Below are the code and all the weights of a small trained network. Each question names an input and a target symbol and asks about switching units off, where a switched-off unit gives its printed mean instead of its output.

import numpy as np


def w(rows, s, z=0):
    codes = np.array(rows[::2]) - 128.0
    scale = np.full(codes.shape[1], s)
    scale[-1] = z or s
    return codes * scale


def norm(h):
    return h / np.sqrt((h * h).mean(-1, keepdims=True) + 1e-5)


def f(y):
    return y / 2 * (1 + np.tanh(0.7978845608 * (y + 0.044715 * y**3)))


def softmax(a):
    e = np.exp(a - a.max(-1, keepdims=True))
    return e / e.sum(-1, keepdims=True)


def log_softmax(a):
    a = a - a.max(-1, keepdims=True)
    return a - np.log(np.exp(a).sum(-1, keepdims=True))


def net(x, mask):
    ids = ['Ξβγζπφ'.index(c) for c in x.split()]
    T = len(ids)
    res = E[ids] + P[:T]
    u = 0
    for l in range(2):
        r = norm(res)
        for j in range(2):
            rows = slice(4 * j, 4 * j + 4)
            q, k, v = (r @ M[l][rows].T for M in (Q, K, V))
            z = softmax(np.where(np.tri(T) > 0, q @ k.T / 4**0.5, -1e9)) @ v
            o = O[l][rows]
            res = res + np.where(mask[u + j], z, o[:, -1]) @ o[:, :-1]
        u += 2
        y = f(norm(res) @ A[l][:, :-1].T + A[l][:, -1])
        res = res + np.where(mask[u : u + 8], y, B[l][:, -1]) @ B[l][:, :-1]
        u += 8
    return log_softmax(norm(res)[-1] @ U[:, :-1].T + U[:, -1])


Q, K, V, O, A, B = {}, {}, {}, {}, {}, {}
E = w([
[94,136,88,227,165,33,208],'Ξ',
[90,134,97,2,90,163,74],'β',
[123,164,141,177,179,228,166],'γ',
[242,169,150,130,120,133,114],'ζ',
[198,207,132,89,72,132,184],'π',
[86,59,79,140,65,148,164],'φ',
],0.024)
P = w([
[154,120,12,61,197,172,117],'0',
[123,83,63,120,44,155,158],'1',
[130,99,84,123,52,144,153],'2',
[134,112,107,122,58,140,155],'3',
[137,123,104,141,72,130,156],'4',
[122,126,132,126,87,145,165],'5',
[134,135,127,134,88,149,166],'6',
[138,139,137,140,96,135,154],'7',
[154,142,138,143,89,121,148],'8',
[142,145,157,140,80,128,141],'9',
[143,160,168,143,99,126,149],'10',
[149,154,160,143,68,119,137],'11',
[138,185,149,176,92,131,139],'12',
[187,159,164,139,77,136,131],'13',
],0.011)
Q[0] = w([
[207,185,77,206,121,115,175],'0.h0',
[89,174,173,225,124,94,197],'0.h0',
[101,74,161,88,196,84,59],'0.h0',
[129,97,128,74,126,203,147],'0.h0',
[51,129,202,85,164,102,7],'0.h1',
[80,38,117,133,119,120,85],'0.h1',
[111,73,197,148,131,81,80],'0.h1',
[160,111,150,218,97,161,191],'0.h1',
],0.012)
K[0] = w([
[110,155,13,116,174,123,190],'0.h0',
[215,155,76,173,147,113,146],'0.h0',
[103,83,198,152,58,159,194],'0.h0',
[70,135,127,135,108,72,109],'0.h0',
[137,109,7,29,187,166,65],'0.h1',
[139,40,91,104,107,163,107],'0.h1',
[83,106,35,116,74,170,120],'0.h1',
[96,102,204,162,136,103,155],'0.h1',
],0.012)
V[0] = w([
[128,182,141,130,150,111,201],'0.h0',
[95,169,146,162,195,174,151],'0.h0',
[152,122,104,156,238,86,129],'0.h0',
[168,182,135,107,175,92,178],'0.h0',
[107,51,136,211,155,105,154],'0.h1',
[146,75,140,159,200,99,11],'0.h1',
[144,115,165,104,116,207,105],'0.h1',
[106,96,163,59,107,146,47],'0.h1',
],0.011)
O[0] = w([
[88,182,136,102,91,133,42,150],'0.h0',
[190,50,137,126,118,160,4,114],'0.h0',
[188,32,206,86,114,57,130,138],'0.h0',
[254,159,99,61,127,99,87,184],'0.h0',
[129,143,191,217,172,73,162,128],'0.h1',
[131,11,215,135,185,73,49,29],'0.h1',
[51,85,49,97,249,90,162,90],'0.h1',
[131,31,44,181,188,105,57,10],'0.h1',
],0.0081,0.012)
A[0] = w([
[155,128,146,254,108,17,128,130],'0.n0',
[68,112,55,179,68,138,151,27],'0.n1',
[83,151,144,137,30,177,196,62],'0.n2',
[71,2,64,145,194,61,190,190],'0.n3',
[135,181,145,105,83,173,128,39],'0.n4',
[67,56,86,93,9,140,138,254],'0.n5',
[62,50,94,10,105,83,66,51],'0.n6',
[139,115,70,192,39,47,172,199],'0.n7',
],0.011,0.0043)
B[0] = w([
[35,190,102,87,129,66,142,155],'0.n0',
[199,129,209,122,129,167,118,143],'0.n1',
[186,134,136,133,178,108,181,243],'0.n2',
[225,225,197,56,97,99,142,134],'0.n3',
[183,124,132,100,102,113,226,220],'0.n4',
[155,167,189,107,201,92,161,176],'0.n5',
[94,223,112,177,181,100,195,137],'0.n6',
[115,131,139,11,149,93,82,194],'0.n7',
],0.012,0.011)
Q[1] = w([
[174,164,124,88,88,137,62],'1.h0',
[176,147,100,61,180,194,115],'1.h0',
[88,103,133,179,126,58,133],'1.h0',
[100,110,133,183,77,158,131],'1.h0',
[84,9,93,215,120,104,128],'1.h1',
[32,25,84,212,102,116,115],'1.h1',
[145,146,158,128,101,83,145],'1.h1',
[45,57,15,170,70,131,70],'1.h1',
],0.014)
K[1] = w([
[74,95,162,159,169,131,100],'1.h0',
[66,165,41,125,222,98,135],'1.h0',
[186,86,187,165,101,152,162],'1.h0',
[161,115,84,88,146,125,113],'1.h0',
[72,206,126,179,131,91,182],'1.h1',
[105,250,141,139,155,60,222],'1.h1',
[104,130,139,81,192,165,108],'1.h1',
[120,210,166,152,139,105,221],'1.h1',
],0.013)
V[1] = w([
[90,144,70,82,233,71,98],'1.h0',
[182,111,187,164,43,187,115],'1.h0',
[163,127,189,142,57,238,135],'1.h0',
[63,140,51,62,162,216,110],'1.h0',
[130,227,67,137,8,101,198],'1.h1',
[52,90,173,142,191,201,127],'1.h1',
[173,37,228,120,205,128,106],'1.h1',
[106,116,28,43,146,209,46],'1.h1',
],0.012)
O[1] = w([
[90,165,149,156,49,101,86,174],'1.h0',
[173,101,67,74,210,167,122,64],'1.h0',
[137,58,62,181,184,213,168,114],'1.h0',
[62,66,115,156,32,178,125,173],'1.h0',
[170,108,52,181,118,118,72,189],'1.h1',
[21,115,94,74,90,183,245,1],'1.h1',
[108,200,157,65,131,139,120,110],'1.h1',
[71,166,197,200,196,158,181,241],'1.h1',
],0.012,0.013)
A[1] = w([
[161,30,82,247,208,222,122,173],'1.n0',
[148,84,115,107,215,79,167,60],'1.n1',
[38,42,99,148,68,168,208,3],'1.n2',
[136,106,72,154,24,184,73,105],'1.n3',
[53,96,156,195,55,139,226,17],'1.n4',
[129,49,125,107,143,151,239,58],'1.n5',
[117,140,105,187,199,106,213,116],'1.n6',
[199,168,154,103,137,105,170,107],'1.n7',
],0.012,0.0047)
B[1] = w([
[58,182,220,104,126,199,137,151],'1.n0',
[207,126,98,43,154,121,43,131],'1.n1',
[159,161,10,178,86,132,129,134],'1.n2',
[63,68,96,60,90,118,110,158],'1.n3',
[214,37,133,104,134,112,72,162],'1.n4',
[215,48,106,110,193,66,43,136],'1.n5',
[59,71,110,79,103,104,96,158],'1.n6',
[139,52,75,183,107,106,111,252],'1.n7',
],0.013,0.012)
U = w([
[173,179,210,145,185,96,101,80],'Ξ',
[183,208,81,59,94,180,145,2],'β',
[61,131,165,104,150,192,94,175],'γ',
[58,115,155,170,90,63,104,139],'ζ',
[148,90,98,234,166,186,59,155],'π',
[163,86,193,68,148,156,2,174],'φ',
],0.0085,0.0063)

Each question gives the input, a string of symbols that net reads in full, and the target symbol t.
The units are the heads (4 rows each of Q, K, V and O) and the neurons (one row each of A and B). Each row of codes is followed by its name. A weight is (code - 128) times the scale printed after its matrix; where a second scale follows, it is the last column's (O, A, B and U).
mask holds one flag per unit, layer by layer, with each layer's heads first. A switched-off unit (its flag False) gives its mean, the last column of its rows in O or B, instead of its output. The means were averaged over made-up inputs and are rounded, as every weight is.
A unit's drop is (log p(t) with every unit on - log p(t) with that unit switched off) / (log p(t) with every unit on - log p(t) with every unit switched off).
The circuit of an input: a set's keep is (log p(t) with only the set's units on - log p(t) with every unit switched off) / (log p(t) with every unit on - log p(t) with every unit switched off). Starting from the 12 units with the biggest drops (on a tie, the unit counted first), units are removed one at a time, each time the one whose removal leaves the highest keep (on an exact tie, the one counted first), for as long as the keep stays at least 0.8.
circuit, biggest first: the units of the circuit, biggest drop first
most important unit: the unit with the biggest drop
top k neurons: the k neurons with the biggest drops, biggest first
k most important neurons of layer l: the k neurons of layer l with the biggest drops, biggest first
heads that matter: for each layer, one digit per head in row order, 1 if its drop is at least 0.15 and else 0, layers parted by /
input π γ ζ φ Ξ π ζ ζ ζ π γ ζ ζ π, target π: circuit, biggest first	(1.h1 0.h1)
input φ ζ Ξ π ζ Ξ π φ φ ζ π ζ, target β: 2 most important neurons of layer 0	(0.n1 0.n5)
input γ π ζ ζ ζ π ζ φ β, target γ: most important unit	0.h1
input β φ β φ β γ ζ π, target ζ: circuit, biggest first	(0.h1 1.h0)
input ζ π ζ ζ φ, target φ: circuit, biggest first	(1.h0 1.n1)
input φ ζ π Ξ Ξ π π π ζ ζ π π γ, target β: circuit, biggest first	(0.h0 1.h1 0.h1 0.n1)
input π γ ζ γ ζ γ ζ γ, target π: circuit, biggest first	(1.h1 0.n7)
input Ξ Ξ Ξ ζ π γ π ζ Ξ β φ, target φ: circuit, biggest first	(0.h0 1.h1)
input π ζ π π ζ ζ γ, target γ: circuit, biggest first	(1.n0 0.h1 1.h0)
input φ ζ ζ ζ φ γ π ζ Ξ π ζ ζ Ξ, target β: heads that matter	10 / 11
input φ β π γ ζ γ, target β: top 2 neurons	(0.n6 0.n1)
input γ ζ ζ ζ ζ ζ ζ ζ φ π, target γ: top 2 neurons	(0.n6 0.n5)
input π ζ ζ, target π: circuit, biggest first	(1.h1 0.h1 1.h0)
input γ γ γ π ζ π ζ π ζ π φ, target γ: heads that matter	11 / 01
input ζ π φ β ζ π ζ ζ, target ζ: circuit, biggest first	(0.h1 1.h0 0.n6)
input π γ β π ζ π ζ ζ, target π: top 2 neurons	(0.n1 0.n7)
input ζ β β, target Ξ: circuit, biggest first	(0.n5)
input Ξ Ξ γ ζ γ, target φ: heads that matter	10 / 01
input π φ π ζ π ζ γ π, target π: 2 most important neurons of layer 0	(0.n5 0.n1)
input ζ π ζ ζ ζ ζ ζ ζ ζ γ, target γ: 3 most important neurons of layer 1	(1.n0 1.n6 1.n4)
input π γ π ζ φ Ξ ζ π ζ Ξ, target π: circuit, biggest first	(1.h1)
input β Ξ γ, target ζ: circuit, biggest first	(1.h0 0.h1)
input γ ζ ζ, target γ: top 3 neurons	(0.n2 1.n0 1.n7)
input φ γ π γ ζ, target β: 2 most important neurons of layer 0	(0.n5 0.n1)
input ζ π φ, target Ξ: heads that matter	01 / 01
input π ζ ζ Ξ β ζ ζ ζ β, target ζ: 2 most important neurons of layer 0	(0.n5 0.n6)
